Below is a small trained network, with its code and all its weights. Each question gives an input and a class and asks what happens when units are switched off, that is, made to give their printed mean instead of their output.

import numpy as np


def w(rows, s, z=0):
    codes = np.array(rows[::2]) - 128.0
    scale = np.full(codes.shape[1], s)
    scale[-1] = z or s
    return codes * scale


def norm(h):
    return h / np.sqrt((h * h).mean(-1, keepdims=True) + 1e-5)


def f(y):
    return y / 2 * (1 + np.tanh(0.7978845608 * (y + 0.044715 * y**3)))


def log_softmax(a):
    a = a - a.max(-1, keepdims=True)
    return a - np.log(np.exp(a).sum(-1, keepdims=True))


def net(x, mask):
    res = np.array(x, float).reshape(1, 8) / 4 @ E
    u = 0
    for l in range(4):
        y = f(norm(res) @ A[l][:, :-1].T + A[l][:, -1])
        res = res + np.where(mask[u : u + 3], y, B[l][:, -1]) @ B[l][:, :-1]
        u += 3
    return log_softmax(norm(res)[-1] @ U[:, :-1].T + U[:, -1])


A, B = {}, {}
E = w([
[189,84,160,125,178,99],'x0',
[159,131,102,171,100,101],'x1',
[167,142,116,141,105,235],'x2',
[86,101,41,52,146,107],'x3',
[102,233,102,188,167,57],'x4',
[111,72,118,205,24,93],'x5',
[190,123,78,120,112,108],'x6',
[3,57,202,131,182,124],'x7',
],0.0065)
A[0] = w([
[67,107,128,187,116,253,72],'L0N1',
[116,64,121,152,119,71,3],'L0N2',
[121,49,125,149,120,84,115],'L0N3',
],0.011,0.0022)
B[0] = w([
[87,203,149,33,59,168,253],'L0N1',
[60,107,211,249,142,128,167],'L0N2',
[87,77,106,160,79,183,199],'L0N3',
],0.014,0.004)
A[1] = w([
[83,169,245,93,160,150,61],'L1N1',
[163,39,224,103,252,175,30],'L1N2',
[254,193,123,184,44,86,8],'L1N3',
],0.0069,0.0017)
B[1] = w([
[164,179,254,91,97,39,245],'L1N1',
[138,104,225,102,143,44,185],'L1N2',
[255,181,143,194,124,101,254],'L1N3',
],0.011,0.003)
A[2] = w([
[152,128,208,89,2,120,41],'L2N1',
[210,175,125,52,134,163,167],'L2N2',
[83,169,68,122,190,75,5],'L2N3',
],0.0077,0.0022)
B[2] = w([
[108,186,139,59,131,140,246],'L2N1',
[83,74,147,147,40,35,255],'L2N2',
[136,212,44,193,255,208,129],'L2N3',
],0.0094,0.0041)
A[3] = w([
[79,28,147,152,23,76,98],'L3N1',
[95,31,130,96,1,82,97],'L3N2',
[42,172,104,46,120,38,254],'L3N3',
],0.007,0.0053)
B[3] = w([
[126,26,75,202,40,126,177],'L3N1',
[116,113,188,71,213,180,184],'L3N2',
[177,89,2,185,202,190,255],'L3N3',
],0.008,0.0074)
U = w([
[166,45,104,68,107,190,219],'0',
[39,46,142,236,76,191,4],'1',
[87,230,140,52,36,208,243],'2',
[148,124,184,98,160,72,118],'3',
[136,175,27,176,207,123,111],'4',
[249,184,91,201,8,64,2],'5',
],0.014,0.0019)

Each question gives the input, the list of numbers given to net, and the class t.
The units are the neurons (one row each of A and B). Each row of codes is followed by its name. A weight is (code - 128) times the scale printed after its matrix; where a second scale follows, it is the last column's (A, B and U).
mask holds one flag per neuron, layer by layer. A switched-off neuron (its flag False) gives its mean, the last column of its row in B, instead of its output. The means were averaged over made-up inputs and are rounded, as every weight is.
A unit's drop is (log p(t) with every unit on - log p(t) with that unit switched off) / (log p(t) with every unit on - log p(t) with every unit switched off).
The circuit of an input: a set's keep is (log p(t) with only the set's units on - log p(t) with every unit switched off) / (log p(t) with every unit on - log p(t) with every unit switched off). Starting from all 12 units, units are removed one at a time, each time the one whose removal leaves the highest keep (on an exact tie, the one counted first), for as long as the keep stays at least 0.8.
units of the circuit, in order: the units of the circuit, biggest drop first
unit that matters most: the unit with the biggest drop
k most important neurons: the k neurons with the biggest drops, biggest first
top k neurons in layer l: the k neurons of layer l with the biggest drops, biggest first
drop when u is switched off: that unit's drop, to one decimal
input [8,-8,-5,6,5,3,6,-6], class 4: units of the circuit, in order -> [L1N1; L2N3]
input [1,-2,6,7,8,3,-4,6], class 2: 4 most important neurons -> [L0N1; L1N1; L3N1; L2N2]
input [3,6,-7,-4,-4,4,3,-4], class 1: units of the circuit, in order -> [L0N2; L0N3]
input [-7,0,-6,-8,8,-5,2,2], class 4: unit that matters most -> L0N1
input [3,-4,6,-7,-5,8,8,-1], class 2: units of the circuit, in order -> [L0N1; L2N1]
input [5,-8,7,-5,-2,-6,8,-1], class 3: units of the circuit, in order -> [L1N2; L0N1]
input [1,8,-7,6,5,2,-3,4], class 1: 2 most important neurons -> [L0N2; L0N3]
input [-2,-1,1,5,-7,4,-5,1], class 2: 3 most important neurons -> [L0N1; L2N1; L2N2]
input [-6,4,-6,4,3,1,-4,0], class 4: top 2 neurons in layer 2 -> [L2N3; L2N2]
input [-3,6,1,-3,6,0,-2,8], class 2: 2 most important neurons -> [L0N1; L1N1]
input [-4,-8,4,7,1,-4,-3,-6], class 4: top 2 neurons in layer 0 -> [L0N1; L0N3]
input [1,-5,8,-7,-8,-2,-2,1], class 2: drop when L1N2 is switched off -> 0.0
input [1,-2,4,-5,-8,1,1,7], class 2: drop when L0N1 is switched off -> 0.3
input [0,0,-7,-3,0,-1,3,5], class 1: drop when L0N3 is switched off -> 0.1
input [-1,-1,6,-2,2,5,7,4], class 2: drop when L0N1 is switched off -> 0.5
input [6,3,-7,-6,6,7,0,0], class 1: top 2 neurons in layer 0 -> [L0N2; L0N3]
input [6,5,-7,5,-5,-2,-4,-2], class 1: top 2 neurons in layer 0 -> [L0N3; L0N2]
input [3,2,2,-8,-3,-4,3,1], class 3: top neuron in layer 3 -> [L3N1]
